Below are the code and all the weights of a small trained network. Each question names an input and a class and asks about switching units off, where a switched-off unit gives its printed mean instead of its output.

import numpy as np


def w(rows, s, z=0):
    codes = np.array(rows[::2]) - 128.0
    scale = np.full(codes.shape[1], s)
    scale[-1] = z or s
    return codes * scale


def f(y):
    return np.maximum(y, 0)


def log_softmax(a):
    a = a - a.max(-1, keepdims=True)
    return a - np.log(np.exp(a).sum(-1, keepdims=True))


def net(x, mask):
    res = np.array(x, float).reshape(1, 8) / 4 @ E
    y = f(res @ A[0][:, :-1].T + A[0][:, -1])
    res = res + np.where(mask, y, B[0][:, -1]) @ B[0][:, :-1]
    return log_softmax(res[-1] @ U[:, :-1].T + U[:, -1])


A, B = {}, {}
E = w([
[173,155,68,148,151,131,115,151],'x0',
[56,153,168,124,171,91,148,146],'x1',
[73,134,116,38,89,74,77,212],'x2',
[174,166,11,155,102,93,134,139],'x3',
[139,158,138,151,166,182,158,71],'x4',
[114,156,120,104,31,71,176,45],'x5',
[112,189,129,148,167,62,141,149],'x6',
[114,96,84,134,70,90,162,80],'x7',
],0.011)
A[0] = w([
[158,118,97,131,120,74,143,125,122],'neuron 1',
[164,101,124,175,113,155,155,52,217],'neuron 2',
[125,161,67,108,88,84,159,113,183],'neuron 3',
[120,133,171,97,179,121,154,105,169],'neuron 4',
[103,96,180,70,105,158,177,102,253],'neuron 5',
[107,93,154,73,120,144,109,198,136],'neuron 6',
[172,107,114,132,111,176,122,92,147],'neuron 7',
[176,67,133,135,156,138,114,90,202],'neuron 8',
[161,103,125,140,156,119,107,173,121],'neuron 9',
[108,138,163,148,142,115,181,50,53],'neuron 10',
[170,62,85,140,129,180,151,79,167],'neuron 11',
[123,119,121,165,117,147,104,103,72],'neuron 12',
[110,190,85,119,126,73,132,117,194],'neuron 13',
[140,165,134,114,183,119,98,246,173],'neuron 14',
[146,89,71,143,70,83,107,82,226],'neuron 15',
[126,117,160,142,144,138,128,91,61],'neuron 16',
],0.014,0.003)
B[0] = w([
[177,159,111,146,92,145,117,155,176],'neuron 1',
[69,188,80,109,164,160,167,100,239],'neuron 2',
[178,195,116,95,71,85,121,200,221],'neuron 3',
[63,157,185,196,108,119,60,134,184],'neuron 4',
[118,139,169,112,77,73,111,66,209],'neuron 5',
[170,10,163,103,123,147,135,98,215],'neuron 6',
[140,109,128,110,173,118,175,121,195],'neuron 7',
[105,93,123,129,204,126,153,113,192],'neuron 8',
[142,112,131,121,138,154,133,151,176],'neuron 9',
[64,170,145,194,145,87,123,132,208],'neuron 10',
[84,130,89,76,147,216,183,104,223],'neuron 11',
[134,136,127,109,149,137,124,113,154],'neuron 12',
[158,149,94,125,73,96,126,175,205],'neuron 13',
[171,72,137,176,163,214,49,160,250],'neuron 14',
[144,155,96,117,117,85,160,134,225],'neuron 15',
[120,161,126,134,119,103,122,108,167],'neuron 16',
],0.011,0.016)
U = w([
[122,39,231,51,65,65,49,86,127],'0',
[168,69,163,227,197,148,21,244,251],'1',
[197,190,53,129,62,37,94,204,127],'2',
[95,155,94,126,176,133,189,41,78],'3',
[67,198,219,255,134,43,70,105,18],'4',
],0.0083,0.0011)

Each question gives the input, the list of numbers given to net, and the class t.
The units are the neurons (one row each of A and B). Each row of codes is followed by its name. A weight is (code - 128) times the scale printed after its matrix; where a second scale follows, it is the last column's (A, B and U).
mask holds one flag per neuron, in row order. A switched-off neuron (its flag False) gives its mean, the last column of its row in B, instead of its output. The means were averaged over made-up inputs and are rounded, as every weight is.
A unit's drop is (log p(t) with every unit on - log p(t) with that unit switched off) / (log p(t) with every unit on - log p(t) with every unit switched off).
The circuit of an input: a set's keep is (log p(t) with only the set's units on - log p(t) with every unit switched off) / (log p(t) with every unit on - log p(t) with every unit switched off). Starting from the 12 units with the biggest drops (on a tie, the unit counted first), units are removed one at a time, each time the one whose removal leaves the highest keep (on an exact tie, the one counted first), for as long as the keep stays at least 0.8.
circuit, biggest first: the units of the circuit, biggest drop first
k most important neurons: the k neurons with the biggest drops, biggest first
drop when u is switched off: that unit's drop, to one decimal
input [0,2,-5,-4,-5,0,-2,-4], class 4: circuit, biggest first -> [neuron 14; neuron 11]
input [-3,5,-7,-8,-2,-5,-8,-1], class 4: circuit, biggest first -> [neuron 4; neuron 5]
input [1,-4,0,3,1,6,-6,-3], class 3: circuit, biggest first -> [neuron 11]
input [3,-2,-7,-5,-5,-7,5,6], class 3: circuit, biggest first -> [neuron 14; neuron 11]
input [5,1,8,-4,-7,0,2,4], class 1: 2 most important neurons -> [neuron 14; neuron 5]
input [1,5,-4,-1,-8,4,7,-2], class 2: 2 most important neurons -> [neuron 13; neuron 5]
input [2,-8,7,-1,-5,1,-5,-7], class 1: 2 most important neurons -> [neuron 14; neuron 5]
input [-1,-7,0,-5,5,-1,3,-4], class 3: 3 most important neurons -> [neuron 14; neuron 10; neuron 3]
input [2,-1,2,4,3,-3,-5,6], class 3: 2 most important neurons -> [neuron 11; neuron 13]
input [-5,4,-2,-6,0,-6,-5,-4], class 0: 2 most important neurons -> [neuron 5; neuron 6]
input [0,6,3,-8,4,5,-6,3], class 4: 2 most important neurons -> [neuron 10; neuron 4]
input [-2,3,6,-5,-6,6,4,8], class 2: drop when neuron 3 is switched off -> 0.2
input [6,-7,-5,6,6,-2,7,0], class 3: drop when neuron 11 is switched off -> 0.1
input [-7,0,6,-8,5,-4,0,-7], class 0: circuit, biggest first -> [neuron 6]
input [8,-5,8,1,0,4,-4,-7], class 1: drop when neuron 15 is switched off -> 0.0
input [3,1,6,8,3,0,-1,-6], class 1: drop when neuron 14 is switched off -> 1.7
